Below are the code and all the weights of a small trained network. Each question names an input and a class and asks about switching units off, where a switched-off unit gives its printed mean instead of its output.

import numpy as np


def w(rows, s, z=0):
    codes = np.array(rows[::2]) - 128.0
    scale = np.full(codes.shape[1], s)
    scale[-1] = z or s
    return codes * scale


def f(y):
    return y / 2 * (1 + np.tanh(0.7978845608 * (y + 0.044715 * y**3)))


def log_softmax(a):
    a = a - a.max(-1, keepdims=True)
    return a - np.log(np.exp(a).sum(-1, keepdims=True))


def net(x, mask):
    res = np.array(x, float).reshape(1, 6) / 4 @ E
    y = f(res @ A[0][:, :-1].T + A[0][:, -1])
    res = res + np.where(mask, y, B[0][:, -1]) @ B[0][:, :-1]
    return log_softmax(res[-1] @ U[:, :-1].T + U[:, -1])


A, B = {}, {}
E = w([
[70,105,191,2,155,176,97],'x0',
[50,74,138,108,81,196,150],'x1',
[123,21,79,94,152,46,18],'x2',
[207,57,75,175,148,196,136],'x3',
[120,81,182,135,153,146,194],'x4',
[27,195,66,189,248,146,135],'x5',
],0.0097)
A[0] = w([
[128,101,115,113,121,200,110,124],'neuron 0',
[77,145,66,141,209,39,90,157],'neuron 1',
[104,151,95,154,167,77,77,151],'neuron 2',
[174,80,172,214,76,135,217,149],'neuron 3',
[164,194,180,120,129,88,120,88],'neuron 4',
[85,141,91,152,172,74,148,202],'neuron 5',
[182,121,77,121,115,84,138,152],'neuron 6',
[124,146,148,137,155,184,154,204],'neuron 7',
[77,61,118,138,119,164,136,69],'neuron 8',
[104,132,84,137,102,183,122,35],'neuron 9',
[143,148,85,140,173,166,139,162],'neuron 10',
[99,100,113,166,132,69,106,202],'neuron 11',
[142,155,166,157,102,140,120,37],'neuron 12',
[116,126,77,106,115,121,92,211],'neuron 13',
[44,225,190,65,123,104,176,133],'neuron 14',
[172,186,133,174,97,55,158,189],'neuron 15',
[142,191,104,135,108,102,96,191],'neuron 16',
[128,145,141,135,102,69,128,3],'neuron 17',
[144,94,175,9,80,86,99,158],'neuron 18',
[113,238,159,149,203,126,123,139],'neuron 19',
[65,131,132,132,145,197,147,173],'neuron 20',
],0.013,0.0043)
B[0] = w([
[164,16,80,189,161,89,92,166],'neuron 0',
[26,170,254,130,83,4,187,244],'neuron 1',
[86,126,203,163,39,96,109,201],'neuron 2',
[166,243,209,211,126,140,208,238],'neuron 3',
[136,156,58,120,122,199,58,163],'neuron 4',
[121,109,203,107,108,91,171,202],'neuron 5',
[85,146,183,60,134,225,135,192],'neuron 6',
[179,94,143,168,125,167,117,184],'neuron 7',
[122,142,52,203,110,132,96,170],'neuron 8',
[99,88,127,117,201,89,119,145],'neuron 9',
[152,57,106,190,169,148,212,176],'neuron 10',
[74,153,211,145,144,117,157,191],'neuron 11',
[114,148,124,175,44,106,99,140],'neuron 12',
[128,123,181,140,100,97,142,179],'neuron 13',
[100,138,226,3,248,180,68,238],'neuron 14',
[71,201,170,122,38,182,51,208],'neuron 15',
[134,132,142,165,68,180,157,177],'neuron 16',
[66,74,119,91,131,107,82,140],'neuron 17',
[153,17,205,130,139,72,140,253],'neuron 18',
[195,142,97,179,178,151,228,214],'neuron 19',
[159,79,131,171,163,204,66,198],'neuron 20',
],0.0081,0.015)
U = w([
[155,216,182,107,222,148,106,252],'0',
[111,254,176,178,11,81,150,142],'1',
[132,41,139,35,94,156,24,70],'2',
[175,236,20,94,163,77,74,20],'3',
[157,192,61,41,145,40,180,3],'4',
[225,90,88,202,107,156,222,122],'5',
[134,35,216,118,121,9,175,232],'6',
[113,71,34,206,146,113,44,36],'7',
],0.0077,0.0035)

Each question gives the input, the list of numbers given to net, and the class t.
The units are the neurons (one row each of A and B). Each row of codes is followed by its name. A weight is (code - 128) times the scale printed after its matrix; where a second scale follows, it is the last column's (A, B and U).
mask holds one flag per neuron, in row order. A switched-off neuron (its flag False) gives its mean, the last column of its row in B, instead of its output. The means were averaged over made-up inputs and are rounded, as every weight is.
A unit's drop is (log p(t) with every unit on - log p(t) with that unit switched off) / (log p(t) with every unit on - log p(t) with every unit switched off).
The circuit of an input: a set's keep is (log p(t) with only the set's units on - log p(t) with every unit switched off) / (log p(t) with every unit on - log p(t) with every unit switched off). Starting from the 12 units with the biggest drops (on a tie, the unit counted first), units are removed one at a time, each time the one whose removal leaves the highest keep (on an exact tie, the one counted first), for as long as the keep stays at least 0.8.
circuit, biggest first: the units of the circuit, biggest drop first
k most important neurons: the k neurons with the biggest drops, biggest first
drop when u is switched off: that unit's drop, to one decimal
input [-3,5,-3,0,7,-6], class 1: circuit, biggest first	[neuron 3]
input [5,-1,-1,-6,7,-4], class 2: circuit, biggest first	[neuron 1; neuron 3; neuron 4]
input [-3,-4,-3,8,2,-3], class 1: 2 most important neurons	[neuron 3; neuron 15]
input [6,-6,-7,5,-2,-6], class 5: circuit, biggest first	[neuron 1; neuron 14]
input [-2,-8,3,-4,8,-3], class 1: 2 most important neurons	[neuron 15; neuron 14]
input [-4,4,-5,2,5,-3], class 1: 4 most important neurons	[neuron 3; neuron 19; neuron 18; neuron 10]
input [2,-5,-4,0,-4,-3], class 0: 3 most important neurons	[neuron 1; neuron 2; neuron 3]
input [-3,6,0,-1,4,2], class 5: 3 most important neurons	[neuron 1; neuron 14; neuron 15]
input [8,-8,-3,0,-7,-7], class 2: 2 most important neurons	[neuron 4; neuron 1]
input [-4,-2,-2,6,6,-1], class 1: 2 most important neurons	[neuron 3; neuron 19]
input [-1,-8,-5,6,0,4], class 5: 2 most important neurons	[neuron 10; neuron 19]
input [4,0,-8,-5,6,2], class 0: drop when neuron 14 is switched off	0.2
input [2,8,-1,-8,8,6], class 0: drop when neuron 7 is switched off	0.0
input [3,-4,-3,-8,2,-8], class 2: drop when neuron 4 is switched off	0.1
input [-3,3,-6,-1,2,5], class 0: circuit, biggest first	[neuron 14]
input [1,-8,3,-3,-5,-4], class 1: drop when neuron 5 is switched off	0.1
input [1,2,4,2,7,0], class 5: 2 most important neurons	[neuron 1; neuron 14]
